grid =
[[ 38  19   1   0   9  17   0 -62   9  10 -24 -10  17   0   3  -4]
 [ 22 -61  -4   0  -1  17   1 -66   3   5 -33 -13  -4   1   3   2]
 [-30 -57  -4   0 -11 -10   0  33  -9  -9   8   4 -23   1  -2   6]
 [  1 -82  -5   0  -6   9   1 -39  -2   0 -22  -8 -16   1   2   5]
 [ 22  74   5   0  10   3  -1  -7   7   6   4   1  22  -1   1  -6]
 [-19 -76  -5   0 -10  -2   1   3  -7  -6  -6  -1 -22   1   0   6]
 [ 36 -18  -1   0   6  20   1 -74   8  10 -32 -13   9   0   4  -2]
 [  9 -78  -5   0  -5  13   1 -49   0   2 -26 -10 -13   1   2   4]
 [ 37 -14  -1   0   6  20   1 -73   8  10 -31 -13  11   1   4  -2]
 [ 19  76   5   0  10   2  -1  -1   7   6   6   2  22  -1   0  -6]
 [ -5  81   5   0   5 -10  -1  44   1   0  25   9  14  -1  -2  -5]
 [-12 -82  -5   0  -9   2   1 -12  -5  -4 -12  -4 -21   1   0   6]
 [-24  59   4   0   0 -18  -1  68  -4  -6  33  13   3  -1  -3  -2]
 [ 37  35   2   0  10  15   0 -51  10  10 -19  -7  20   0   3  -5]]
The top-left entry is 38
Find the entry in the bottom-right corner.
-5
The smallest entry in the first column -> -30
Find the bottom entry of the column that holds the largest entry.
35
The last entry in the row that holds the largest entry: -5
The 3rd entry on the diagonal from the top-right corner: 1
The entry in the top-right corner: -4
The second entry, reading row by row -> 19
The fifth entry in reading order is 9
Find the entry just right of 36.
-18
The entry just left of the largest entry -> -5
The smallest entry in the last row -> -51
The entry directly above the largest entry is 76
The largest entry in the last row is 37
The third entry, reading row by row: 1
Find the third-last entry, reading row by row.
0
The 2nd entry on the main diagonal is -61
The third largest entry is 74
Find the 2nd entry on the diagonal from the top-right corner.
3
